[ 0.31 -2.48  2.54 -0.94 -0.33  1.62  0.03  3.00 -0.56 -1.90  1.37  0.55
  2.62  2.76 -0.05 -0.68 -0.29 -0.29 -0.67  0.84  2.63 -0.56  0.55 -0.51
  1.78 -1.11  4.14 -1.27 -1.73] : X
[ 0.73  0.41  3.90 -1.58 -0.83  2.75 -0.66  0.22  1.86  1.72  1.60  0.61
 -1.66 -8.11 -1.07 -0.64 -0.29  0.15 -0.43  0.63  2.86 -0.90  0.78 -0.31
  0.36 -0.07  1.88  0.18 -1.13] : F
[-1.27 -6.11  1.96 -0.68  0.24 -0.86  0.02 -0.01 -0.27 -4.33  1.33 -0.05
  0.58 -2.46 -0.67  0.02  0.00  0.15 -0.04  0.42  0.99 -1.48  1.60 -0.66
 -0.05 -0.57  2.74  0.11 -0.65] : X
[ 1.61  1.73  0.78 -1.68  1.07  1.51 -0.54 -1.68  0.98  0.61  1.49  0.41
 -0.40 -3.60 -1.31 -0.76  0.80 -0.23 -1.98  0.49 -0.61 -0.57  0.65 -1.38
  1.61 -0.65  1.53 -0.13 -1.15] : F
[ 1.57 -5.06  1.51 -3.62  0.45  0.95  0.05  0.45  0.27 -1.59 -0.35  1.83
  1.67  1.35 -0.87 -0.74 -0.34 -0.26 -1.31  0.85  1.48 -0.76  0.03 -1.04
  1.64  0.05  1.96 -0.85 -0.69] : X
[ 2.49 -3.18  1.55 -2.23  0.46  1.10 -0.55  0.89 -0.03 -1.78 -0.02  0.38
  1.41  0.41 -0.60 -0.55 -0.16 -0.52 -1.40  0.18  2.15 -2.69  0.73 -1.30
  1.25 -0.17  2.35 -0.66 -0.08] : X
[ 0.72 -3.53  1.65 -2.24 -0.14  1.59 -1.12  0.25 -0.14 -3.40  0.17  1.56
  0.57 -2.37 -0.70 -1.11 -0.07  0.07 -0.91  0.09  3.51 -1.72  1.18 -1.07
  1.53 -0.92  3.13 -0.49 -0.61] : X
[ 1.66  2.35  0.58 -0.04 -0.04  1.92  0.93  0.51  0.83  0.07  0.21  0.27
  3.33  1.70  0.59 -1.32 -0.03  0.26 -1.51  0.76 -0.23 -1.59 -0.64  1.24
 -0.53 -0.89  2.05  0.15 -0.09] : Y
[-0.87 -5.62  3.86 -0.98 -0.23 -1.08  0.45  0.71 -0.23 -4.08  1.22  0.80
  0.63  0.72 -0.91  0.88 -0.10 -0.04  1.35 -0.27  3.01 -0.66  1.44 -0.28
  1.17 -1.13  2.45 -1.98 -1.75] : X
[-1.94 -0.74  2.98 -2.25  0.02 -0.84  0.25 -1.67  0.52 -0.58  1.97  0.20
  0.32 -0.98 -1.13  0.20  0.38  0.40 -1.03  0.75 -0.81 -1.24  0.21 -0.83
 -0.17 -1.49  0.43 -2.17 -2.06] : F
[-1.61  4.46  3.92 -0.28  0.32  0.70 -0.28 -1.87  1.18  1.25  2.51 -0.02
  0.55 -1.04 -1.57  0.92 -0.27 -0.51 -1.49  1.07 -0.24 -2.39  0.19 -0.89
 -0.07 -2.75  0.81 -1.88 -1.26] : F
[ 0.68 -4.49 -0.13 -1.99  0.36  1.48  0.95  1.54 -0.30 -2.47  0.21  1.10
  2.91  0.51 -0.58 -0.01  0.05 -0.29  0.51  0.57  3.55 -0.39  0.83 -1.35
  1.20 -0.29  2.61 -0.89 -0.76] : X
[ 3.11 -1.82  2.50 -2.61 -0.04  0.82 -0.34  0.98  0.79 -0.24  1.34  0.41
  0.61 -0.68 -0.46 -1.09  0.04 -0.04 -1.00 -0.54  1.91 -2.30  0.49 -0.45
  0.69 -0.23  1.20 -0.23 -0.61] : X
[ 0.56  5.18  1.99 -0.74 -0.86 -0.07  0.77 -1.37  1.15  2.87  1.28 -0.10
 -1.17 -3.12 -1.18 -1.61 -0.37 -0.47 -0.63  0.97  0.35  0.34  0.29 -0.95
  0.61 -0.24  0.27 -0.57 -1.38] : F
[ 1.49 -3.43  5.04 -2.06 -0.21  1.93 -0.40  0.70  0.74 -2.52  2.23  0.74
  0.99 -1.73 -0.78 -1.67 -0.66 -0.13 -1.69  0.63  2.87 -2.05  1.12 -1.18
  1.68 -0.97  2.03 -1.45 -1.57] : X
[ 0.49 -2.71  0.15 -2.16  0.38 -0.01 -1.56  0.35 -0.27 -4.59  1.03  1.31
  0.33 -2.59 -1.40 -0.86  0.07  0.31 -0.06  0.33  4.38 -3.18  1.73 -1.72
  0.38 -1.04  2.42 -1.29 -0.42] : X
[ 1.10 -6.55  0.95 -1.58 -0.16  0.13  0.25  0.86 -0.86 -4.08 -0.95 -0.03
  1.03  0.58 -0.49 -0.26 -0.21  0.34 -4.26  0.44  2.08 -1.23  0.98  0.09
  1.70 -0.40  1.07 -1.30 -0.43] : X
[ 0.80 -5.89  2.51 -1.90  0.18  1.69  0.07 -0.46  0.98 -1.38  1.22  0.24
  1.95  0.39 -0.69 -0.66 -0.63  0.02 -1.73  0.87 -0.45 -2.41  0.70 -1.24
  1.94 -1.25  2.62 -1.02 -1.28] : X
[ 2.07 -3.88  2.30 -1.23  0.10  2.44 -1.26  1.22  0.03 -2.20  0.78  0.71
 -1.22 -3.53 -0.81 -1.96  0.47 -0.58 -1.32  0.28  3.27 -3.19  0.90 -2.46
  1.82 -0.06  3.57 -0.75 -0.79] : X
[-0.33  0.63  0.52 -0.95 -0.21  0.10  0.31 -0.85 -0.48 -2.63  1.71 -0.22
  1.67 -0.67 -1.23 -0.89  0.22 -0.06 -2.05  0.58  2.46 -2.33  1.60 -1.36
 -0.26 -0.59  2.17 -0.74 -0.39] : X
[ 1.54 -3.24  1.25 -0.43  0.19  1.62 -0.40  0.30 -0.31 -2.24  1.08  0.30
  1.34 -0.76 -0.73 -1.01 -0.18 -0.16 -1.17  1.20  1.84 -1.31  0.67 -1.77
 -0.35 -0.31  3.16 -1.01 -1.08] : X
[ 0.70  2.35  2.85 -2.21 -0.02  2.10 -0.36 -0.36  1.19  1.95  1.39  0.37
 -1.22 -5.32 -2.02 -1.27 -0.44 -0.18 -1.00  1.43  1.24  0.29  1.40 -1.14
  1.56 -1.36  2.15 -0.50 -2.20] : F
[-0.35  0.14  2.64 -1.20 -0.57  0.81  0.18 -2.38  0.58  0.15  1.53  0.42
 -0.63 -5.10 -0.85 -0.28  1.17  0.26 -0.77  0.46  0.69 -0.93  1.43 -1.98
  0.79 -0.19  1.49 -1.58 -1.95] : F
[ 1.66 -7.57  2.81 -4.27  0.51  1.59  0.40  0.32 -0.69 -3.20  1.30  0.09
  2.74  0.46 -0.42 -0.10 -0.58 -0.39 -2.52  1.15  2.04 -1.56  1.13 -0.46
  2.05  0.54  3.31 -1.03 -0.69] : X
[ 0.91  0.81  0.65 -1.36  0.36  1.02 -0.45  0.39 -0.02 -1.00 -0.08  0.30
  0.69  1.01 -0.79 -0.63 -0.76 -0.59 -0.88 -0.31  2.82 -0.78 -0.68  0.67
  1.10 -0.58  3.02 -0.33  0.11] : X
